Here are made-up elements, facts about them, and rows of numbers that follow some of those facts. Name the element behind each unnamed row.

Some rows with their names:
[ 40   7   0  13 -11  18  38   3  17 -14  12  -7  -3  -7  32  -1  17   2
   2   3   3  20  25 -12  22 -13  -1  -5  33] : (120)
[-18   0  30 -10  17  -2 -20  13   2   8   1  -2  12 -17 -11  10 -13 -10
   5  13 -15  15  -3   1  -9  19  -1  12   1] : (1060)
[  1   7  -6  29  20  34  28  14  -3  10  14   6  -2  -9  30   4  21   1
  -4  11   5  14  -4   5  11 -17   1 -24  21] : (1172)
[ -2   3  30 -14  18  12 -33   4 -17   3   7   5  -1 -21 -15   6   3  -9
  -4  11 -26  10 -15   6 -17  15  -2  10   1] : (752)
[ -3   6  -5  29  21  20  31   7  10  10   7   6   4  -1  27   6  10   6
   2  13  -1  15 -12 -11  11  -5   7 -20  25] : (92)
[ -4   3  -5  29  21  18  34   8  13  10   5   5   3   1  31   7   9   3
   3  13   0  14 -10 -13  12  -6   7 -20  23] : (1283)
[-24  -6  25   2  18   4  -7   9   4  -3  -8  -9  14  -6   0   8  -9 -28
   6  10  -6  11   4   1 -13  14   1   1 -13] : (629)
[ 29  19  -8  18   0  21  35   2   8 -14   8  -8  -5  -3  26   3  18  -2
   0  -7  13  28  21  -7  18 -22   4  -2  30] : (1345)
[ 17  -5   5  24  11  22  33   5   7   5  13   6 -13   0  43   0  20  -2
   0  20 -13   4  -9 -12  10   3   1 -26  21] : (954)
[-12  -6  27  -3  19   9 -12   5  -7  -7  -4  -8  -4  -3   7   6   1 -35
   2  10 -12   7   1   3 -18  14  -3  -2 -15] : (793)
[ 24  24  -5   9   3  -1  32   0  21  -3   8  -3  -4   0  15   9   1  16
   6  -3   2  37  10 -22  22  -7  12  14  45] : (443)
[-22  -6  25   4  16   7  -8   6   2  -5  -9  -8  16  -6   1   6  -7 -28
   5  10  -6   9   5   1 -15  14  -1  -3 -15] : (1008)
[ -9 -17  32   4   6   9  -5   4   6  -8  -7  -7  22 -12   4   0  -5 -27
   5  18 -15  -1   8  -1 -13  22  -5 -10 -15] : (319)
[  8  -9   1  30  10  24  35   4  15   4   5   6   9  -3  33   1  14   3
   2  20  -9   3  -8 -18  12   0   3 -28  23] : (87)
[-11 -15  31   4   6  10  -4   4   5  -8  -6  -6  22 -12   5  -1  -4 -26
   4  17 -14  -1   9   1 -13  21  -5 -10 -17] : (631)
[ 12 -10   4  22   7  30  32  17  12   8  14   3  -1  -9  40   3  20  -3
   2  21  -4   4   1  -8  15  -7  -4 -26  25] : (679)
[-17  -9  26  -3  16  16 -13  18  -3  -3  -2 -12   6 -12   4  10   0 -36
   4   9  -2   8  12   9 -12   4  -7  -1 -11] : (1143)
[-14  -4  28  -3  19   5 -11   7  -6  -4  -2  -8  -6  -3   8   7  -1 -34
   3  10 -11  11   2   6 -17  16  -2   1 -15] : (818)
[ 23  -2  28 -10 -14  11  -3  -1   4 -30  -4 -19  13 -16   0  -5   3 -31
   1  -1  -3  14  39   3  -5   5  -8  10  -7] : (109)
[ -2   2  -6  29  21  22  29   5  12   7   3   5   4   0  27   8  12   2
   2  12  -1  12 -14 -17  10  -9   9 -20  26] : (605)
[  7  -6   1  29  11  21  36   6  15   7   7   6   8  -4  34   0  12   5
   2  20  -8   5  -6 -15  13   2   3 -26  23] : (8)

Some facts about the elements:
(1007): α (986); η a; Φ skoli; λ e
(1008): α (319); η a; Φ pliflor; λ d
(1032): α (756); η a; Φ skoli; λ d
(1041): η b; Φ pliflor; λ e
(1060): α (620); η a; Φ pliflor; λ d
(1066): η a; Φ pliflor; λ d
(1076): α (37); η b; Φ skoli; λ d
(109): η b; Φ skoli; λ d
(1096): α (743) (185) (1244); η a; Φ skoli; λ d
(1106): α (273); η c; Φ pliflor; λ d
(1110): α (24) (946); η b; Φ skoli; λ d
(1114): α (350) (185); η a; Φ pliflor; λ e
(1120): α (120); η b; Φ pliflor; λ d
(1143): α (996); η b; Φ pliflor; λ d
(1156): α (151) (679); η a; Φ skoli; λ e
(1172): α (631) (929); η b; Φ pliflor; λ e
(1180): α (1060); η b; Φ pliflor; λ d
(120): η b; Φ skoli; λ e
(1210): α (819); η c; Φ pliflor; λ d
(1221): α (946); η a; Φ skoli; λ e
(1240): α (929) (620); η a; Φ skoli; λ d
(1244): α (743) (929); η c; Φ pliflor; λ d
(1250): α (1306) (1264); η b; Φ pliflor; λ d
(1254): α (1341); η b; Φ pliflor; λ e
(1264): α (752); η b; Φ skoli; λ d
(1283): α (536); η a; Φ pliflor; λ e
(1292): η b; Φ skoli; λ e
(130): α (443) (1096) (492); η a; Φ skoli; λ d
(1306): α (446); η a; Φ pliflor; λ e
(1318): α (954); η a; Φ pliflor; λ e
(1330): α (620); η a; Φ skoli; λ d
(1339): α (827) (892); η c; Φ pliflor; λ d
(1341): η c; Φ skoli; λ d
(1345): α (1210) (1341); η b; Φ skoli; λ e
(1365): α (815); η a; Φ skoli; λ d
(151): α (1114); η b; Φ pliflor; λ e
(160): α (120); η a; Φ pliflor; λ e
(162): α (87); η b; Φ pliflor; λ d
(185): α (459); η b; Φ skoli; λ d
(189): α (4) (224); η b; Φ skoli; λ e
(197): η b; Φ pliflor; λ e
(212): α (1060); η a; Φ pliflor; λ d
(222): α (743) (350); η b; Φ pliflor; λ d
(224): α (1250) (459); η c; Φ skoli; λ e
(229): η a; Φ skoli; λ d
(234): α (356); η a; Φ pliflor; λ e
(24): α (1114) (224); η a; Φ skoli; λ e
(268): α (823); η b; Φ pliflor; λ d
(273): α (1264); η b; Φ pliflor; λ e
(278): α (411); η c; Φ pliflor; λ e
(301): η c; Φ pliflor; λ d
(306): α (1007); η b; Φ pliflor; λ e
(318): α (819); η b; Φ pliflor; λ e
(319): η a; Φ pliflor; λ d
(325): α (823) (797); η a; Φ skoli; λ e
(343): η b; Φ pliflor; λ d
(350): α (620); η b; Φ pliflor; λ e
(356): α (940); η a; Φ pliflor; λ e
(364): α (891) (1306); η a; Φ pliflor; λ d
(37): η c; Φ pliflor; λ e
(373): α (752); η a; Φ pliflor; λ d
(385): α (819); η a; Φ pliflor; λ e
(4): η c; Φ pliflor; λ d
(406): α (1283); η a; Φ pliflor; λ e
(411): η a; Φ pliflor; λ e
(428): α (679) (892); η a; Φ pliflor; λ d
(443): α (120) (752) (815); η a; Φ skoli; λ e
(446): η a; Φ pliflor; λ d
(459): η a; Φ pliflor; λ e
(464): α (1120); η a; Φ pliflor; λ e
(471): α (197) (185) (1244); η a; Φ skoli; λ e
(473): α (443) (1365); η a; Φ skoli; λ d
(485): α (733); η c; Φ pliflor; λ d
(492): α (343) (411) (160); η a; Φ pliflor; λ d
(516): α (1244); η a; Φ pliflor; λ d
(536): η c; Φ skoli; λ d
(559): α (325); η a; Φ skoli; λ e
(57): α (343) (1244); η a; Φ skoli; λ e
(590): η c; Φ pliflor; λ e
(60): η a; Φ skoli; λ d
(605): α (733) (197); η a; Φ pliflor; λ e
(620): α (1096) (815); η a; Φ pliflor; λ d
(621): α (1264); η b; Φ pliflor; λ d
(624): α (443); η c; Φ pliflor; λ d
(629): α (624); η a; Φ pliflor; λ d
(631): η a; Φ pliflor; λ d
(639): η b; Φ pliflor; λ d
(641): α (1250) (1060) (1156); η a; Φ pliflor; λ d
(669): η b; Φ skoli; λ e
(679): η b; Φ pliflor; λ e
(697): α (516); η a; Φ pliflor; λ d
(725): α (823) (536) (1330); η c; Φ skoli; λ d
(733): α (1264); η a; Φ pliflor; λ d
(74): α (559); η a; Φ skoli; λ d
(743): η a; Φ pliflor; λ d
(752): α (743) (620); η c; Φ pliflor; λ d
(753): α (929); η c; Φ skoli; λ d
(756): η c; Φ pliflor; λ d
(793): α (446); η c; Φ pliflor; λ d
(797): α (443) (1096); η a; Φ pliflor; λ d
(8): η a; Φ pliflor; λ e
(815): α (743); η a; Φ skoli; λ e
(818): α (1060) (631) (459); η c; Φ pliflor; λ d
(819): α (929); η a; Φ pliflor; λ d
(823): η a; Φ pliflor; λ d
(825): α (87) (516); η b; Φ skoli; λ e
(827): α (631); η b; Φ pliflor; λ e
(83): α (87) (1264); η a; Φ pliflor; λ e
(85): α (1114); η a; Φ skoli; λ e
(855): η c; Φ skoli; λ d
(867): η a; Φ skoli; λ e
(87): η a; Φ pliflor; λ e
(891): α (318); η b; Φ pliflor; λ e
(892): α (373) (624); η a; Φ skoli; λ d
(902): η b; Φ skoli; λ d
(909): α (318) (1008); η a; Φ pliflor; λ e
(92): α (222); η a; Φ pliflor; λ e
(923): α (815) (459) (224); η a; Φ skoli; λ d
(924): α (325); η a; Φ skoli; λ e
(925): α (443); η a; Φ pliflor; λ d
(929): α (743); η a; Φ skoli; λ d
(940): α (1120) (669); η a; Φ pliflor; λ e
(943): α (954) (492) (996) (459); η a; Φ skoli; λ d
(946): η a; Φ skoli; λ d
(947): α (825); η a; Φ pliflor; λ d
(954): η c; Φ pliflor; λ e
(986): α (60); η a; Φ pliflor; λ d
(996): α (902); η a; Φ pliflor; λ d

Which element is each row?
No name comes twice in this set of rows, the named rows included.
[-17  -7  24  -3  19   9 -20   6   2  -3  -8  -5  17 -11  -9  11  -6 -22
   3   9 -12   7  -5  -7 -14  10   0   5  -3] | (373)
[ -4   3  -3  26  20  13  33  11  15  12   7   3   1   2  31  10   7   4
   5  14   0  17 -10 -15  14  -3   7 -17  27] | (160)
[-10  15  23   7  20  21 -18  -5 -33  -4   6   5   6 -19  -8  -8   8 -15
 -10   6 -13  10  -5  32 -23  12  -2 -10 -24] | (1244)
[  7  -8 -12  22  24  45  11   9   5   0  -1   2   0  -5  21  19  29 -12
  -1   7   0   3 -23 -29   6 -32   5 -15  40] | (273)
[  1  -3 -10  29  23  29  22   1  11   2  -4   5   7   0  22  12  17  -2
   1  10  -3   7 -22 -28   6 -16   9 -18  32] | (83)
[-12   0  27  -4  15  20 -21  14 -15   1   6  -2  11 -25  -8   3   3 -19
  -2  10  -9   9   6  20 -12   6  -8  -1  -9] | (222)
[-17  -8  27  -7  16  13 -15  20  -1  -1   0 -11   5 -13   2  11  -2 -32
   4  10  -4  10   9   8 -11   5  -7   3  -7] | (1180)
[  5   7   2  11  19  22  17  24   5  22  22   9  -8 -16  22  12  13  16
   1  16  -5  20 -11  -3  18  -9   0  -7  40] | (350)
[ -4   3  -7  27  21  30  30  17   4   9  10   0  -6  -1  35  10  18  -8
   1  10   9  15  -3  -2  12 -18   2 -21  23] | (891)
[  6   4  -2  24  22  19  30   7   3   8  11   5 -17   4  38   7  17  -3
   1  13  -5  13 -13  -9   8  -4   5 -19  23] | (278)
[ -5  -6  32   4   5  16 -13  -1  -7  -3   0   3  27 -26  -8  -8  -1  -9
  -4  17 -21  -1   3  12 -14  22  -5 -11 -16] | (743)
[ 16  13  24 -10  -1  -1  -5 -10  -4 -30  -5 -16  -4  -2   0   0   0 -30
   2  -8  -5  23  26   1 -12   9   1  19  -9] | (725)
[  4  12  20  -6   1  -4  -2  -8   6 -27 -12 -19  14  -3  -8   3 -10 -26
   5  -9   2  26  27  -4  -9   6   3  21  -6] | (892)
[ 29  18  -9  16   0  20  35   2  10 -13   8  -9  -5  -2  26   4  17  -2
   1  -5  12  29  21  -9  19 -22   4   0  33] | (189)
[  8  15  23 -10  -2  -7  -6  -6   5 -21  -6 -14  14 -10 -14   2 -12 -15
   4  -6  -3  28  26   0  -7  10   3  24  -2] | (1365)

Now the same elements, written a new way:
Known rows:
[-14  14  16 -16  17 -36  -9  -8  -8  32  -1  -6   8 -32  21] : (1365)
[ -3  16  19   1  36 -18 -13  10   1  20   2 -11  -8  35  18] : (385)
[-16  20   1 -15  33 -29 -33  -2   1  22   8  -8  -1  -6  29] : (947)
[-20  20   8 -17  24 -29 -33  -1   3  19   7  -6 -11  -6  26] : (793)
[ -5  16  18  -3  41 -24 -13   6   3  -4  -4 -10 -15  35  18] : (1254)
[-19  15  24 -17   4 -33 -13  -8  -6  27   3   0  -2 -34  15] : (725)
[ -7   6  28  -2  25 -28   5  -4  -6  -6 -15  -3   1   2   5] : (120)
[-17  20   2 -16  32 -30 -32  -3   1  22   7  -9   0  -5  29] : (492)
[-14  15  16 -13  11 -33 -13  -9  -8  31   4  -2   7 -34  18] : (943)
[-21  13  -4 -13  35 -28 -36  -6   2  12   0  -7   6 -11  26] : (446)
[ -2  12  32  -1  23 -22   6   3  -7  24  -5  -5   1   8   8] : (1156)
[ -4  17  17  -3  44 -19 -13  10   1  15  -2 -12  -7  36  19] : (234)
[-13  10  20  -4  39 -18 -14   8   3   1  -9  -9 -10  30  13] : (954)
[-15  14  16 -14   9 -38 -14 -13  -6  12   2   0   0 -35  18] : (1076)
[-16  14   2 -14  30 -37 -28  -5   3  10   2 -11  -8  -9  34] : (222)
[-17  17   0 -20  45 -37 -22   1   0  23  -4 -17   2  -2  37] : (620)
[-22  25  10 -23  28 -33 -27   0   0  16   4  -9 -10   0  28] : (624)
[ -9  10  13  -2  44 -23 -15   3   3 -14 -10  -9  -8  30  15] : (679)
[-14  12  15 -17  22 -38  -8  -6  -8  32  -5  -8   9 -33  24] : (1330)
[ -5  17  17  -4  42 -24 -13   6   2  -4  -3 -10 -15  36  19] : (306)
[ -8   9  13  -1  47 -18 -15   7   2   5  -9 -11   0  30  16] : (8)

Rows to name:
No name comes twice in this set of rows, the named rows included.
[-19  10  11 -10  14 -31 -26   0   3  34   8 -12 -10 -12  32] | (1244)
[-17  22   2 -18  36 -32 -28  -2   0  20   4 -11   0  -1  31] | (925)
[ -4  13  19   0  35 -25 -11   6   3   2  -1 -11 -15  32  20] | (1172)
[-16  20   1 -15  32 -34 -35  -6   3   4   5  -5 -10  -7  29] | (162)
[-14  15   5  -6  16 -27 -31  -3   2  36  14 -10  -2 -11  30] | (819)
[ -1   4  32   0  27 -27  13   5  -7  30 -11 -12   3   4  15] | (815)
[-10  20  -6 -15  47 -25 -49   3   6  21   6  -1 -10  -9  31] | (733)
[-14  15  17 -14  13 -34 -11  -9  -8  32   2  -4   8 -33  19] | (923)
[-15  15  18 -14   6 -39 -12 -14  -7  15   3   0   0 -34  18] | (185)
[ -3  17  21   1  30 -23 -13   5   3   3   4  -8 -16  34  17] | (318)
[-13  10  16 -12  12 -36  -9  -7  -7  38   0  -7   8 -36  23] | (1240)
[-20  20  12 -13  14 -27 -32  -2   2  25  14  -5 -12  -7  25] | (1210)
[ -2  14  31  -8  35 -28  12   6  -8  21 -13 -10   2  12  12] | (443)

